Below are the code and all the weights of a small trained network. Each question names an input and a class and asks about switching units off, where a switched-off unit gives its printed mean instead of its output.

import numpy as np


def w(rows, s, z=0):
    codes = np.array(rows[::2]) - 128.0
    scale = np.full(codes.shape[1], s)
    scale[-1] = z or s
    return codes * scale


def f(y):
    return np.maximum(y, 0)


def log_softmax(a):
    a = a - a.max(-1, keepdims=True)
    return a - np.log(np.exp(a).sum(-1, keepdims=True))


def net(x, mask):
    res = np.array(x, float).reshape(1, 8) / 4 @ E
    y = f(res @ A[0][:, :-1].T + A[0][:, -1])
    res = res + np.where(mask, y, B[0][:, -1]) @ B[0][:, :-1]
    return log_softmax(res[-1] @ U[:, :-1].T + U[:, -1])


A, B = {}, {}
E = w([
[99,60,75,158,171,147,102,223],'x0',
[129,132,126,128,133,132,130,129],'x1',
[146,92,126,154,103,205,50,62],'x2',
[101,61,38,56,178,87,150,28],'x3',
[124,132,129,126,127,131,125,124],'x4',
[62,55,224,114,153,242,216,120],'x5',
[150,104,74,254,101,137,243,91],'x6',
[111,146,200,225,243,79,71,85],'x7',
],0.008)
A[0] = w([
[79,149,95,159,85,109,98,113,53],'n1',
[92,137,188,4,153,119,50,151,104],'n2',
[162,142,106,106,125,155,168,143,47],'n3',
[104,141,139,113,140,107,163,191,138],'n4',
[77,170,116,110,121,83,178,178,76],'n5',
[174,102,108,142,129,183,80,105,255],'n6',
[137,119,144,206,242,102,88,111,25],'n7',
[100,144,82,205,101,141,174,108,65],'n8',
[76,131,200,169,182,61,90,86,72],'n9',
[84,60,79,149,158,147,86,219,174],'n10',
[100,92,128,112,126,93,126,106,208],'n11',
[149,166,50,158,111,50,71,111,79],'n12',
[123,150,135,116,172,98,171,157,53],'n13',
[149,117,80,83,51,196,115,144,63],'n14',
[89,118,90,146,131,202,61,111,166],'n15',
[123,154,149,79,161,135,60,143,74],'n16',
[180,135,92,137,120,98,81,144,36],'n17',
[133,125,83,88,80,160,146,164,39],'n18',
[147,157,196,179,121,148,133,187,133],'n19',
[139,136,153,145,82,142,99,84,169],'n20',
[97,40,84,101,201,113,150,81,93],'n21',
[129,95,109,89,40,109,150,158,65],'n22',
[137,173,160,172,87,156,90,190,84],'n23',
[186,100,183,157,94,149,119,176,90],'n24',
[183,137,164,105,101,115,142,73,92],'n25',
[29,79,188,118,138,176,186,87,41],'n26',
[117,145,155,167,92,123,131,161,58],'n27',
[96,125,99,111,93,129,128,144,129],'n28',
[122,97,103,81,146,75,131,67,58],'n29',
[52,163,150,115,84,107,111,90,120],'n30',
[165,175,135,133,119,143,168,88,104],'n31',
[116,119,106,205,126,111,169,97,50],'n32',
[94,145,142,107,147,48,195,159,202],'n33',
[126,114,156,90,144,114,115,126,54],'n34',
[94,68,203,102,134,138,143,126,30],'n35',
[156,178,75,131,103,78,97,117,30],'n36',
[135,108,129,158,108,119,150,120,60],'n37',
[166,176,177,80,108,123,156,79,174],'n38',
],0.012,0.011)
B[0] = w([
[173,118,145,127,155,120,132,158,138],'n1',
[162,20,57,227,76,173,165,118,225],'n2',
[119,100,100,131,158,153,52,128,141],'n3',
[171,94,151,135,195,98,135,39,174],'n4',
[141,66,173,111,196,81,84,66,165],'n5',
[145,112,167,147,197,78,176,33,245],'n6',
[40,193,51,84,159,202,48,122,195],'n7',
[201,41,67,174,101,147,128,151,183],'n8',
[65,192,54,112,152,194,74,115,199],'n9',
[57,219,203,243,78,19,211,177,222],'n10',
[145,166,124,110,74,113,209,95,201],'n11',
[176,124,239,101,152,215,169,219,216],'n12',
[121,62,154,136,159,136,51,109,140],'n13',
[68,141,94,98,200,166,48,90,187],'n14',
[152,100,159,107,177,61,140,77,198],'n15',
[169,57,52,187,107,145,159,131,174],'n16',
[182,104,203,109,145,218,141,192,157],'n17',
[86,171,104,147,141,183,40,114,165],'n18',
[156,170,93,42,42,119,135,93,209],'n19',
[111,103,153,120,171,61,161,96,190],'n20',
[187,196,122,60,19,61,86,136,208],'n21',
[34,180,81,145,174,200,10,120,179],'n22',
[163,114,109,52,47,113,124,91,193],'n23',
[167,135,121,71,95,101,96,115,176],'n24',
[52,120,182,165,137,73,93,170,164],'n25',
[191,119,216,80,162,203,117,254,203],'n26',
[129,75,121,64,85,87,89,145,148],'n27',
[94,162,135,126,163,146,132,122,162],'n28',
[160,144,122,94,15,74,72,174,173],'n29',
[100,131,121,170,121,90,171,177,155],'n30',
[105,102,92,188,107,102,131,183,169],'n31',
[120,9,55,156,97,155,70,146,169],'n32',
[156,96,159,134,183,109,132,10,224],'n33',
[165,110,117,133,112,168,107,124,136],'n34',
[162,120,112,106,174,171,111,228,161],'n35',
[140,113,177,86,174,198,159,207,174],'n36',
[139,94,75,131,128,144,115,161,138],'n37',
[56,219,141,214,116,59,154,183,212],'n38',
],0.0069,0.013)
U = w([
[206,135,188,90,171,199,138,254,93],'0',
[70,183,28,128,173,169,43,140,99],'1',
[167,151,107,142,139,106,167,125,247],'2',
[196,50,23,233,91,136,134,159,83],'3',
[199,173,96,43,37,66,112,135,80],'4',
[84,180,150,217,116,46,151,193,108],'5',
[164,153,105,139,151,113,177,110,213],'6',
[188,88,161,140,216,72,110,49,86],'7',
],0.008,0.016)

Each question gives the input, the list of numbers given to net, and the class t.
The units are the neurons (one row each of A and B). Each row of codes is followed by its name. A weight is (code - 128) times the scale printed after its matrix; where a second scale follows, it is the last column's (A, B and U).
mask holds one flag per neuron, in row order. A switched-off neuron (its flag False) gives its mean, the last column of its row in B, instead of its output. The means were averaged over made-up inputs and are rounded, as every weight is.
A unit's drop is (log p(t) with every unit on - log p(t) with that unit switched off) / (log p(t) with every unit on - log p(t) with every unit switched off).
The circuit of an input: a set's keep is (log p(t) with only the set's units on - log p(t) with every unit switched off) / (log p(t) with every unit on - log p(t) with every unit switched off). Starting from the 12 units with the biggest drops (on a tie, the unit counted first), units are removed one at a time, each time the one whose removal leaves the highest keep (on an exact tie, the one counted first), for as long as the keep stays at least 0.8.
units of the circuit, in order: the units of the circuit, biggest drop first
most important unit: the unit with the biggest drop
top k neurons: the k neurons with the biggest drops, biggest first
drop of u: that unit's drop, to one decimal
input [4,-3,-6,-3,0,-6,6,-3], class 0: most important unit -> n12
input [-7,3,2,-7,3,3,4,-7], class 1: units of the circuit, in order -> (n14 n22)
input [8,-4,-8,-6,-2,-5,-8,-7], class 3: top 2 neurons -> (n2 n16)
input [-6,0,6,-2,-3,5,4,3], class 5: units of the circuit, in order -> (n38 n25)
input [8,1,3,0,5,-4,-7,0], class 5: top 2 neurons -> (n10 n8)
input [-4,-2,8,2,-2,7,0,-5], class 7: top 4 neurons -> (n6 n12 n15 n20)
input [4,5,-7,-5,-4,-7,-5,-2], class 0: top 4 neurons -> (n12 n17 n36 n6)
input [7,3,-2,6,3,-4,-2,8], class 1: top 2 neurons -> (n7 n9)
input [0,-2,-2,6,-3,-4,5,4], class 4: units of the circuit, in order -> (n21 n29)
input [-7,4,-1,-3,-3,6,4,-4], class 5: top 2 neurons -> (n38 n12)
input [-8,8,5,-5,4,7,-8,5], class 3: top 2 neurons -> (n2 n16)
input [7,1,-7,0,-1,1,-3,-3], class 5: top 2 neurons -> (n10 n6)
input [0,6,6,4,0,2,-7,-5], class 3: top 3 neurons -> (n2 n16 n33)
input [-3,-6,-3,-5,-8,-5,5,-8], class 1: most important unit -> n22
input [-2,-3,7,0,6,6,2,1], class 7: top 2 neurons -> (n6 n12)
input [-3,1,1,3,3,1,-5,2], class 3: units of the circuit, in order -> (n2 n16)
input [7,5,2,-8,-1,-3,-2,1], class 4: top 2 neurons -> (n23 n19)
input [-1,2,-1,-3,-3,6,-1,7], class 1: top 3 neurons -> (n9 n7 n12)
input [2,6,-6,7,2,-1,1,1], class 4: top 3 neurons -> (n21 n29 n6)
input [4,1,-6,6,-5,5,8,7], class 3: units of the circuit, in order -> (n32)
input [1,5,-4,-6,-1,-4,-2,4], class 4: top 3 neurons -> (n19 n23 n6)
input [-4,-6,-5,-3,-8,7,1,8], class 1: units of the circuit, in order -> (n9 n7)
input [-8,8,-1,1,2,-4,-4,8], class 1: drop of n9 -> 1.0
input [5,-5,0,1,-3,7,5,5], class 0: drop of n4 -> 0.0
input [8,3,-7,7,-1,0,2,8], class 1: drop of n9 -> 0.5
input [7,6,1,8,-6,-1,3,-3], class 4: drop of n21 -> 1.1
input [3,7,8,7,8,8,3,4], class 0: most important unit -> n26
